Rows near named flat spaces through zero:
gmlh: [-21, -3, -12, -10, -26, -5, 26, -13, 21, 30, 47, -13, 10, 18, -19, -27, -15, 38, 14, -32, -46, 52, 42]
ctjp: [29, 16, -9, -1, 13, 3, 5, 20, 1, -9, -3, 12, -18, -8, -14, 8, -41, 5, 20, -19, 3, -14, -8]
ctjp: [-8, -16, 60, 4, -15, 0, 35, 8, -9, -22, 24, -15, 24, 22, 17, -41, -10, 2, 43, 27, -7, -19, 5]
gmlh: [3, -9, 17, 9, -15, -4, 45, -27, 0, -12, 36, -25, 25, 5, 18, -38, 31, 3, 12, 24, -35, 12, -25]
gmlh: [13, 11, 24, 22, -25, -26, 27, 26, 11, -24, 55, -19, 36, -11, 14, -28, 19, -25, -12, -1, -31, 18, -11]
pqcl: [5, 4, 4, -1, 21, 3, 23, -34, -15, -5, 10, 7, -19, -28, -7, -5, 47, -6, 0, 21, -5, -23, -34]
ctjp: [-3, -16, -26, -26, 2, 19, -50, -25, 1, 55, -11, 37, -9, -8, -6, -28, 33, 18, -36, 40, 18, 19, 16]
pqcl: [15, -14, -12, -2, -10, -5, -47, 4, 52, 40, 22, 17, -25, 24, -21, -11, 19, 68, -41, 17, -4, 33, 62]
pqcl: [42, 48, -6, -2, 13, 11, 27, -10, 7, -2, 7, 3, 1, -10, 40, 3, -31, 22, -46, -19, -13, 34, -7]
hhqg: [29, -6, 0, -7, 4, 10, 5, 2, -24, -21, 1, 2, 24, 28, 19, -31, -36, -19, 27, 13, -6, -6, -24]
qtdl: [-7, -5, 0, -3, 12, 6, -6, -19, -8, 1, -16, 4, -11, -2, 0, 10, 20, 0, -5, 13, 12, -14, -7]
qtdl: [1, 6, 7, -1, 4, 13, -5, -3, 13, 7, -32, -4, -12, 12, 19, 22, -22, 33, -13, -1, 18, 4, 19]
qtdl: [-54, -34, -10, -6, -36, -7, -27, 28, -7, -3, -23, -32, 50, 71, 5, 10, -65, -25, 39, -41, -2, 27, 46]
pqcl: [22, 54, -10, -15, 13, 20, 31, -44, 10, 26, 13, 4, -1, -9, 50, 1, -13, 48, -77, -22, -21, 64, 17]
pqcl: [4, -12, -12, 5, -27, -8, 5, 4, 35, 30, 31, -2, -3, -13, -23, -29, 21, 34, 4, 11, -24, 26, 11]
ctjp: [7, -1, 25, -16, 9, 15, 2, -7, -9, 4, 6, 15, -5, 23, 9, -23, -26, 24, 11, 14, 6, -6, 24]
hhqg: [-5, -22, 33, -12, 10, 7, 8, -32, -17, -17, 29, -6, 13, 70, 17, -31, -5, 19, 17, 20, -17, 0, 31]
hhqg: [7, 5, -26, -6, -17, 9, 33, -1, -14, -1, -3, -16, 32, -4, 13, -22, -43, -19, 34, -19, -23, 23, -35]
pqcl: [-3, -4, -34, 2, 10, -9, -16, -8, -13, -11, -7, -2, 1, -1, -13, 21, 18, -35, -4, -14, -4, -4, -23]
qtdl: [-37, 27, 60, -25, 7, 18, 36, -32, -31, 7, 23, 4, 23, 16, 48, -21, -17, 9, -27, -9, -1, 22, 46]
qtdl: [-20, -28, -3, -10, -13, 5, -36, 8, 9, 31, -14, 13, -5, 9, -20, -12, 3, 15, 10, 19, 18, -1, 29]
ctjp: [44, 14, -12, 19, 31, -2, 3, -1, 5, -46, -27, -13, -22, 21, 14, 47, -19, 5, -4, -11, 5, -24, -29]
gmlh: [-16, -18, 14, -20, 3, 11, -18, 16, -15, 1, -12, 12, -2, 44, -14, -7, -60, 7, 47, -11, 15, -15, 41]
hhqg: [-4, -2, 19, 2, -3, -7, 47, 10, -25, -39, 27, -20, 22, 23, -5, -16, -43, -28, 67, -28, -27, -16, -15]
gmlh: [41, 6, 46, 16, 29, 4, -20, 16, 35, -17, -16, 16, -56, 15, 2, 28, 2, 64, -21, 34, 36, -44, 30]
hhqg: [-25, 17, 85, 9, 20, -4, 14, -24, -14, -30, 16, -8, 7, 14, 53, 14, 52, -2, -61, 25, 18, -16, 31]
gmlh: [4, 16, 35, 5, 5, -19, -14, 38, -9, -22, 37, 16, 9, -3, -2, -6, 2, -33, -21, -10, 6, -12, 23]
ctjp: [22, -2, 29, 2, 26, 14, 0, -29, 5, -25, -16, -9, -15, 58, 37, 16, -9, 45, -17, 23, 9, -11, 19]
qtdl: [-33, -4, 24, -11, 8, -1, -6, -12, -27, 6, 11, 16, 3, -15, -5, -10, 37, -29, -9, 13, 12, -16, 8]
qtdl: [-12, -2, -61, 26, -25, -25, 3, 9, -1, -20, -21, -42, 39, -22, 4, 36, 20, -68, -5, -35, -21, 23, -63]
ctjp: [-20, 7, -19, -20, 3, 0, -16, -5, -15, 21, 13, 18, 4, -2, -15, -4, -7, -15, -11, -27, -6, 20, 23]
hhqg: [23, 1, -10, 10, 8, -8, -4, 33, -3, -18, -8, 11, -18, -30, -31, 9, -8, -25, 33, -3, 11, -39, -34]
gmlh: [9, -9, 18, 9, -31, 0, 14, 7, 29, 15, 15, -13, 17, -1, 17, -35, 8, 32, -4, 31, -10, 22, 5]
hhqg: [1, 26, 46, 24, 22, -32, 19, 19, -5, -60, 41, -13, -5, 12, 1, 35, 12, -26, -16, -34, -11, -25, 15]
ctjp: [8, -4, 1, 13, 11, -8, 3, -9, -10, -36, -6, -18, 8, 21, 16, 18, 11, -21, -2, 1, -4, -13, -23]
qtdl: [25, 19, -27, 18, -17, -1, 2, 18, 39, 13, -26, -14, -3, -26, 15, 24, -13, 26, -29, -11, 1, 28, -15]
ctjp: [32, 6, -19, -12, 26, 4, -18, 5, -19, -15, 3, 23, -10, 15, -11, -3, -30, -15, 10, -9, 1, -14, -9]
pqcl: [19, 40, -32, -9, 42, 10, -2, -41, -26, -15, -16, 7, -5, 0, 33, 38, 2, -20, -62, -28, -2, 17, -21]
qtdl: [-19, -1, 23, 10, -6, -22, -29, 51, -3, -11, 7, 12, 1, -20, -25, 13, 8, -41, 1, -10, 23, -28, 16]
gmlh: [0, 3, -9, 6, -2, -12, 33, -6, 7, -17, 29, -23, 1, 22, -14, 6, -19, 10, 28, -37, -38, 13, 5]
hhqg: [-10, 1, 7, -11, -20, 20, -33, 48, -12, 25, -59, 20, 19, -30, 19, -6, -48, -26, 5, 14, 54, -10, -3]
qtdl: [-44, -13, -16, -1, -2, 1, -24, -22, -15, 20, -36, 0, 4, -33, 0, 23, 62, -35, -27, 17, 24, -7, -20]
gmlh: [-6, 26, 14, -4, 20, -24, -18, 35, -9, -21, 44, 21, -12, 10, -31, 22, -23, -25, -13, -58, -5, -6, 50]
gmlh: [20, -16, -31, 9, -4, 18, -2, 1, 28, 4, -69, -20, -24, 14, 2, 33, -42, 46, 35, 6, 18, -10, -20]
pqcl: [-31, -17, -8, -8, -11, 7, 3, -33, -11, 19, -6, -9, 16, -1, 8, -14, 33, -6, -3, 17, -5, 14, -7]
pqcl: [70, 6, -41, 15, 13, -2, -26, 7, 1, -28, -15, 2, 11, 5, 25, 1, 4, -26, -32, 23, 0, 1, -58]
hhqg: [-48, 7, 0, -4, -31, 23, 67, -36, -10, 40, -34, -24, 18, -76, 23, -13, 25, -2, 17, 13, 0, 15, -51]
ctjp: [2, 24, -7, -11, 16, 4, 11, 6, -18, -7, 0, 10, -7, -4, -7, 14, -43, -12, 11, -40, -1, -3, 4]
hhqg: [50, 3, -55, -4, 8, 18, -30, -30, 12, 30, -27, 19, -8, -27, 20, -13, 38, 15, -56, 46, 7, 23, -47]
pqcl: [61, 36, -27, 21, -6, -20, 41, 37, 34, -12, 48, -1, -18, -48, -32, -7, -21, 11, 13, -36, -41, 12, -34]
[20, -20, -8, -21, 4, 12, -32, 1, -15, 19, 12, 36, 2, 5, -14, -51, 3, -6, 11, 39, 7, -8, -2]
ctjp
[16, -4, -77, -16, -25, 17, -25, -1, 18, 52, -28, 6, 13, -9, -2, -15, -34, 16, -8, -9, -8, 56, -12]
hhqg
[-21, 4, 15, 9, -2, -16, -9, 30, -12, -24, -2, -7, 13, 0, -2, 23, -7, -42, 2, -24, 11, -15, 7]
qtdl
[-28, -6, -34, -16, -42, 16, 36, 10, -10, 30, -20, -20, 38, -12, -2, -26, -71, -11, 65, -35, -19, 35, -17]
hhqg
[-6, 13, -15, -5, 14, 0, -15, -10, -6, 11, -4, 15, -13, -22, -7, 17, 23, -11, -31, -8, 8, 1, -1]
gmlh
[6, 0, -2, -2, 2, 26, 6, -18, -10, 18, -54, 7, -7, -49, 24, -3, 23, -2, -5, 48, 34, -22, -53]
ctjp
[-19, -29, 18, -26, 7, 1, 14, -26, -45, -14, 57, 8, 25, 54, -18, -60, -8, -24, 57, 4, -34, -7, 17]
qtdl
[-27, 6, 17, -19, -14, 5, 24, 17, -31, 14, 21, 14, 22, -31, -13, -38, -26, -35, 40, -14, -4, -3, -1]
ctjp
[3, 34, -18, 8, -17, 3, 33, -16, 14, 19, -4, -18, 21, -44, 39, 5, 15, 3, -53, -12, -15, 49, -26]
qtdl
[34, -13, -44, -9, -2, -6, -44, 37, 8, -4, 9, 13, 5, 52, -26, -10, -68, -1, 26, -29, -12, 16, 23]
hhqg
[11, -13, -13, 6, 14, -5, -6, -3, -8, -22, -7, -3, -10, 14, -15, 12, 4, -13, 23, 1, -1, -25, -20]
qtdl
[-5, -8, -29, -8, -2, 16, 17, -47, 27, 37, -12, -10, -27, 4, -9, 5, 10, 66, 2, 3, -17, 26, 9]
gmlh
[-2, 7, 19, -9, 23, -5, -2, 1, 6, -8, 28, 13, -34, 35, -28, 15, -25, 35, 10, -30, -6, -9, 57]
gmlh
[0, -13, 14, 5, 10, -16, -23, 29, -9, -19, 14, 17, -13, -4, -35, 1, 13, -29, 23, 5, 12, -41, 2]
qtdl
[12, 17, 9, 12, -3, -17, 5, 17, 25, -4, 34, -1, -9, -5, -9, 6, 6, 17, -23, -18, -15, 14, 23]
gmlh
[-32, -42, -53, 9, -35, -28, -21, 10, 19, 23, 21, -14, 8, -11, -63, -8, 44, -22, 34, -10, -29, 15, -8]
pqcl
[17, 33, 64, -19, 35, 11, 64, -32, -38, -37, 65, 9, 4, 33, 29, -37, -32, 11, 11, -11, -29, -8, 21]
qtdl
[29, 13, 2, 2, 33, 2, 44, -34, -26, -49, 17, -15, -2, 31, 15, 6, -15, -8, 22, -14, -28, -16, -33]
qtdl
[-52, 11, 11, -14, 5, 14, 16, -53, -33, 16, -17, -7, 21, -19, 38, 8, 44, -25, -42, 5, 8, 17, -7]
qtdl
[-12, -17, 14, -3, 13, 4, -3, -47, 10, 15, 11, 3, -25, 12, -4, -4, 61, 41, -21, 36, -3, -4, 19]
hhqg
[45, 4, -51, 20, -24, -25, -34, 67, 37, -11, 6, -8, 15, 15, -18, 12, -54, -10, 1, -41, -16, 30, 1]
pqcl
[64, -14, -17, 51, -10, -52, -17, 59, 74, -53, 49, -31, -22, 54, -43, 29, -10, 37, 13, -28, -41, 1, 20]
ctjp
[-36, -35, 5, -17, -12, 19, 32, -46, -7, 30, -1, -9, -5, 7, -16, -35, 16, 34, 57, 28, -13, -4, -1]
hhqg
[-36, -9, -37, -11, 21, -5, -22, -47, -18, 13, -1, 6, -16, -2, -25, 28, 58, -19, -25, -13, -6, 4, 1]
pqcl
[-29, -1, 23, -6, -9, 10, 19, -22, -7, 12, -5, -10, 13, -1, 23, -9, 11, 9, -7, 11, 2, 10, 9]
hhqg

Rows near named flat spaces through zero (a row that begins with a name and a colon came from that space):
dr_qf: [35, -27, 4, -17, -11, -17, -3, 11, 15, -53, -21, 11, -10, 10, 14, 23, 11, -21, -20, -19, -39, -29, 29]
sc_hr: [-4, 34, -19, 33, 29, -16, 8, 0, -16, 10, 17, -7, -18, 0, -5, 4, -5, -8, 23, 2, -3, -32, -55]
bm_lb: [-52, 6, -23, -32, 27, -15, 31, -12, -56, -20, -12, 14, -23, -16, -23, -2, 17, 32, 13, 31, 28, -3, -28]
bm_lb: [-3, 7, -7, 8, 14, 15, 8, -3, -13, 39, 20, -8, -17, -19, -1, -54, -6, -1, 9, 16, 35, 9, -25]
qz_tr: [-11, -55, -20, -35, 71, -29, -15, -23, -20, 52, -7, 39, -49, -38, -22, 20, 10, -15, 16, -11, -4, 3, -63]
dr_qf: [-30, 37, 2, 38, 1, 32, -4, 4, 5, 29, 31, -12, 26, 10, 0, -31, -24, 10, 12, -4, 15, 24, -10]
sc_hr: [-55, -4, 13, 14, 51, -10, -15, -33, 4, 26, 37, 45, 5, 4, 10, 38, -32, -17, 4, -27, -5, -7, -75]
dr_qf: [-11, 27, -11, -8, -18, 10, 26, 29, -4, -62, -5, -8, -1, 12, -16, -14, 0, 21, 13, 17, -11, 11, 27]
sc_hr: [-10, -29, 16, 0, 25, 18, -16, -12, 12, -24, 37, 34, 0, 14, 56, -27, -1, -33, -40, -28, 3, -52, -27]
dr_qf: [11, -16, 4, -16, -15, -17, 12, 0, -9, -59, -25, 13, -6, 8, 13, 5, 3, -10, -26, -16, -23, -22, 37]
tn_dq: [-20, -24, -4, -5, 15, 8, -9, -3, -17, -39, -6, 25, 6, 13, 25, -19, 6, -10, -33, -41, -19, -27, 22]
bm_lb: [-1, 48, -32, 60, 21, -25, 19, -14, -61, 31, -6, -26, -20, -10, -5, -41, -10, -8, 10, -16, 9, -37, -25]
tz_ht: [-30, 33, 25, 32, -11, 36, 7, -19, 0, 6, 57, -6, 29, 18, 54, -53, -12, -1, -27, 18, 61, -35, -32]
dr_qf: [15, 17, -2, 9, -26, -5, -8, -8, -16, 9, -14, -36, 28, 14, 18, 27, 44, 19, -14, 25, 27, -48, 6]
tn_dq: [12, -31, 2, 3, 38, 12, -36, -3, 30, 47, 29, 15, -6, -5, 15, 4, 5, -26, 1, -17, -4, -12, -46]
dr_qf: [-9, 34, 24, 47, -27, 22, 3, -20, 2, 38, 28, -18, 31, 7, 26, -44, -33, -4, -17, -4, 37, 10, 7]
qz_tr: [-53, -23, 4, -3, 18, 38, -43, -5, 4, 11, 8, 21, 51, 23, 15, 11, 10, 16, -21, -40, -9, 12, 17]
bm_lb: [-75, 44, -37, 23, 17, -33, 17, -42, -118, -13, -39, -16, 26, 14, 7, 23, 47, 47, -20, -1, 34, -78, -11]
tn_dq: [-26, 22, -18, 53, 18, 27, -27, -21, -48, 52, 14, -27, 35, 13, 39, -49, 28, 7, -28, -24, 40, -56, -12]
tz_ht: [-60, -4, 3, -18, 31, 33, -28, 10, 36, 29, 31, 24, 28, 7, -30, 43, -9, 28, 37, 6, -6, 63, -37]
tn_dq: [-7, -23, 5, -16, -7, -34, -14, -33, -17, 54, -47, 1, 15, -17, -31, 67, 5, 18, 3, -6, -3, 37, 20]
tz_ht: [18, 4, -11, -15, -15, 14, 12, 33, 8, -47, -5, -11, -10, 6, -6, -21, 15, 8, 5, 15, -11, -1, 27]
sc_hr: [42, -21, 4, -18, -18, -35, 15, -4, -10, -55, -30, 4, -22, 2, 21, 15, 18, -21, -29, -4, -17, -51, 25]
qz_tr: [28, -25, 29, 0, -2, 32, -28, 4, 55, 9, 45, 8, 11, 12, 48, -14, 3, -30, -24, -1, 12, -25, -21]
tn_dq: [-19, 46, 0, 43, 3, 29, 1, 11, 6, -15, 45, -12, 21, 26, 28, -30, -9, -1, -1, 0, 12, -34, -28]
bm_lb: [67, -12, -25, 23, 35, -17, -11, 19, 13, 31, 5, -9, -54, -20, -4, -25, 1, -46, 19, -19, -31, -28, -36]
dr_qf: [37, 18, 11, 9, -40, -10, 6, -1, 9, 9, -9, -33, 11, 3, 6, 17, 12, 4, -3, 28, 17, -12, 15]
tz_ht: [-41, -2, 19, -12, -10, 9, -1, -17, 3, 11, 2, 14, 27, 2, -7, 18, -16, 20, -2, 3, 15, 41, 10]
tn_dq: [36, 32, -20, 52, 8, 10, -22, 6, -4, 65, 19, -50, 6, 2, 13, -18, 28, -6, 12, 11, 23, -46, -38]
dr_qf: [39, -13, 7, -14, -30, -2, 7, 26, 18, -95, -15, 3, -1, 26, 31, 1, 17, -18, -33, -13, -37, -47, 50]
sc_hr: [-29, 21, -28, 13, 12, 11, 29, -12, -75, 13, -7, -16, -18, -19, 2, -93, 8, 17, -10, 8, 50, -12, 5]
sc_hr: [28, -4, -7, 25, 19, 14, -24, 20, 26, 3, 22, -2, -5, 11, 18, -15, 1, -29, -1, -28, -28, -28, -15]
qz_tr: [-14, -5, -6, 2, 11, 21, -16, 20, 10, -38, 8, 11, 15, 23, 12, -3, 7, -1, -9, -26, -28, -14, 12]
tz_ht: [-33, 44, -21, 28, 0, -4, 15, -9, -55, -19, -7, -21, 17, 16, 10, -9, 21, 24, -7, 6, 21, -47, -4]
sc_hr: [-59, -67, -4, -49, 55, 14, -19, -15, -19, -29, 1, 67, -8, -3, 15, -13, 8, -5, -30, -42, -13, -2, -5]
bm_lb: [32, -24, -5, -11, -12, -14, -26, -2, -6, -19, -29, -14, 18, 18, 29, 47, 59, -1, -32, -6, -10, -69, 19]
dr_qf: [-51, -22, -4, -13, 37, 6, 8, -13, -25, -18, 6, 46, -16, -9, 0, -38, -29, -8, -11, -35, -9, 20, -3]
qz_tr: [-6, 15, -2, 1, -15, -15, 9, -5, -13, -4, -19, -11, 10, 2, -14, 27, 4, 17, 6, 10, 0, 5, 13]
tz_ht: [32, -3, -28, -37, 10, 22, 16, 54, 17, -45, 11, -13, -44, -9, -17, -37, 35, 8, 29, 48, 0, -7, -14]
sc_hr: [0, -17, 7, -3, -3, -14, -3, -17, -8, 13, -18, 10, 1, -7, -2, 7, -11, -7, -12, -20, -7, 13, 19]
tz_ht: [-8, 2, 16, -11, -3, 36, 3, 10, 29, -4, 43, 4, 2, 3, 18, -35, -5, 1, 0, 29, 32, 8, -23]
bm_lb: [52, 32, -21, 22, -3, -10, 7, 23, 8, 31, 4, -44, -25, -12, -19, -4, 16, -2, 37, 37, 7, -14, -30]
tn_dq: [1, 25, -8, 10, 0, 7, 9, 30, 16, -53, 13, -1, -2, 19, -3, 2, -5, -1, 14, 0, -28, -12, -3]
bm_lb: [8, -72, 0, -61, 43, 25, -31, 14, 39, 13, 22, 36, -27, -17, 5, -3, 28, -13, 2, 8, 0, 9, -35]
bm_lb: [22, 24, -14, 19, 6, -11, -14, 25, 28, 9, 2, -20, 2, 10, -26, 57, 8, 2, 40, 7, -34, -2, -26]
qz_tr: [-41, -56, 2, -57, 45, 14, -32, -1, 20, -19, 15, 49, 5, 8, 7, 49, 31, 7, -5, -3, -10, -8, -37]
tn_dq: [-55, 5, 21, -10, -17, 14, 25, -28, -31, -22, 5, 19, 19, 2, 19, -41, -22, 17, -31, 2, 40, 17, 25]
dr_qf: [-19, 25, -15, 34, 18, 31, -31, 27, 20, 5, 23, -10, 31, 28, -3, 11, 4, 8, 19, -23, -29, -2, -12]
qz_tr: [-3, 16, -15, 25, 0, -34, -3, -19, -34, 44, -39, -17, 7, -9, -31, 35, -4, 10, 14, -18, -14, 15, 12]
tz_ht: [-18, 1, 8, -20, -16, 15, 12, 4, 2, -14, 0, 3, 8, -1, -8, -11, -4, 19, 0, 18, 15, 30, 20]
qz_tr: [-19, 19, 5, 35, -19, 22, -19, 0, 1, 18, -3, -14, 47, 19, 4, -7, -13, 10, -11, -33, -9, 21, 42]
tz_ht: [-16, 11, 23, 0, -20, 3, 22, -31, -20, 2, 17, -1, 7, -3, 33, -31, -4, 3, -28, 27, 58, -21, -10]
qz_tr: [22, 25, 7, -12, -23, -5, 52, 19, 14, -26, 12, -7, -42, -22, -25, -41, -34, -2, 29, 48, 16, 40, -3]
tn_dq: [11, -37, -8, 15, 19, 9, -31, -31, -41, 50, -9, -4, 5, -8, 47, -52, 34, -19, -51, -36, 30, -56, 8]
qz_tr: [33, 27, -14, -17, -22, -26, 54, 19, -27, -88, -12, -18, -42, 0, 8, -20, 25, 2, -1, 50, 13, -61, -1]
tz_ht: [-22, -3, 0, 4, 9, -11, -6, -19, -14, 32, -12, 7, 9, -7, -16, 21, -11, 7, 5, -13, -2, 24, -1]
sc_hr: [-16, -11, 11, -18, 10, 10, -18, 10, 41, -7, 19, 19, 14, 12, -7, 50, -2, 5, 16, 4, -18, 19, -22]
bm_lb: [-17, -29, 8, 13, 25, 38, -47, -12, 12, 49, 28, 12, 29, 8, 35, -23, 9, -12, -26, -35, 12, -11, -12]
tn_dq: [-18, -60, -11, -25, 34, 16, -24, -26, -40, 40, -14, 22, -8, -21, 21, -54, 26, -5, -38, -30, 26, -9, 12]
sc_hr: [39, -39, 20, -18, -22, -37, -8, -12, 18, -19, -38, 16, -2, 0, 5, 51, -5, -24, -24, -28, -39, -2, 41]
[-82, -18, 2, -28, 44, 21, 2, -13, -10, 2, 24, 51, -2, -9, -16, -15, -28, 15, 10, -10, 9, 51, -28]
bm_lb
[10, -9, 14, -6, -15, -31, -8, -25, 5, 46, -26, -5, 10, -12, -21, 62, -5, 6, 8, 6, 0, 28, 4]
tn_dq
[-25, 47, -29, 31, -16, 1, 15, 11, -52, -38, -30, -29, 24, 21, -8, -18, 13, 30, -4, -14, -10, -19, 47]
tz_ht
[-13, -15, 37, -7, -37, 47, -34, -6, 39, 18, 19, -5, 65, 24, 35, 6, 11, 16, -33, 3, 29, 15, 34]
bm_lb
[-13, -9, -41, 1, 40, -22, -14, 12, -40, -47, -32, 11, -8, 17, -3, 31, 38, 0, -4, -42, -52, -59, 1]
qz_tr
[-39, 5, 8, 45, 12, -26, 6, -28, -30, -34, -16, 42, 10, 15, 11, -8, -66, -33, -31, -96, -59, 2, 37]
bm_lb
[-1, -20, 14, -5, -2, -16, 11, -15, -5, -19, -11, 27, -12, -7, 6, -11, -30, -21, -20, -30, -17, 11, 22]
dr_qf
[31, -6, 12, 13, -11, -6, 0, -5, 10, -4, 5, -2, -6, 2, 25, -13, -6, -26, -20, -11, -2, -26, 4]
tz_ht
[-5, 2, -26, 2, 19, -10, -28, 17, -2, -9, -22, -7, 17, 19, -19, 66, 36, 16, 17, -16, -42, -21, -3]
dr_qf
[48, 9, 28, 17, -47, 13, -8, 19, 59, 3, 9, -20, 19, 12, 5, 8, -22, -14, 1, 1, -16, 27, 34]
bm_lb
[-27, 10, 2, 9, 14, -1, -12, -6, 14, 40, 8, 6, 13, -3, -28, 37, -21, 10, 29, -4, -9, 43, -23]
sc_hr
[22, 7, 0, 5, -20, 16, -1, -3, -9, 30, 5, -33, 7, -5, 19, -33, 28, 9, -11, 32, 48, -21, 1]
bm_lb
[66, -14, -2, 13, -2, 20, -37, 19, 41, 51, 18, -33, 0, -1, 20, -8, 33, -19, 2, 11, 8, -27, -17]
bm_lb
[48, -58, 10, -37, 10, 12, -37, 25, 66, -2, 9, 18, -12, 0, 8, 29, 19, -27, -1, -7, -34, 1, -4]
bm_lb
[3, 7, -10, 12, -9, 4, 10, -6, -33, 21, -16, -17, -4, -13, -2, -51, -1, 5, -9, -4, 20, 9, 29]
sc_hr
[14, -29, 8, -28, -2, -34, -12, -6, 16, -28, -27, 19, 2, 9, -3, 84, 16, -6, -6, -9, -37, -17, 4]
tz_ht
[5, 4, -28, -35, 17, 15, 12, 40, 4, -42, 10, -8, -28, -1, -17, -6, 41, 21, 30, 47, 4, -16, -28]
tz_ht
[85, -36, 34, -27, -37, -24, 12, -20, 29, 32, -2, -13, -35, -31, 26, -8, 8, -33, -21, 45, 43, -17, -7]
dr_qf
[-5, 9, -5, 24, 3, -1, -6, -5, -11, 20, -5, -5, 7, 0, -4, -9, -12, -3, 1, -22, -8, 7, 9]
tz_ht
[23, 32, -3, -11, -31, 98, -20, 86, 86, -27, 63, -48, 34, 33, 4, -36, 41, 36, 35, 69, 21, 19, 1]
sc_hr
[-21, 11, 7, 4, -11, 20, 19, -15, -27, 4, 14, -5, 4, -6, 22, -65, -5, 8, -22, 15, 51, -4, 7]
tn_dq
[72, -5, -18, 20, 18, -44, 2, 1, -8, 0, -9, -14, -49, -10, 17, 7, 21, -44, -2, -6, -19, -80, -38]
qz_tr
[15, 39, 15, 57, -31, 2, -21, -17, 12, 69, 7, -42, 47, 13, 10, 24, -7, 3, 0, -1, 18, -2, 1]
dr_qf
[-16, -6, 24, 1, -28, -17, 29, -40, -40, -26, -18, 17, 3, -4, 30, -38, -27, -10, -50, -19, 23, -10, 43]
dr_qf
[-48, -38, -28, -54, 39, 7, 7, 4, -46, -42, -22, 34, -22, -11, -13, -24, 29, 21, -7, -6, -1, 1, 9]
sc_hr
[-5, -27, 6, -23, 11, 13, -4, 2, 5, -45, 15, 24, -5, 11, 34, -15, 16, -12, -28, -5, 2, -39, -7]
sc_hr
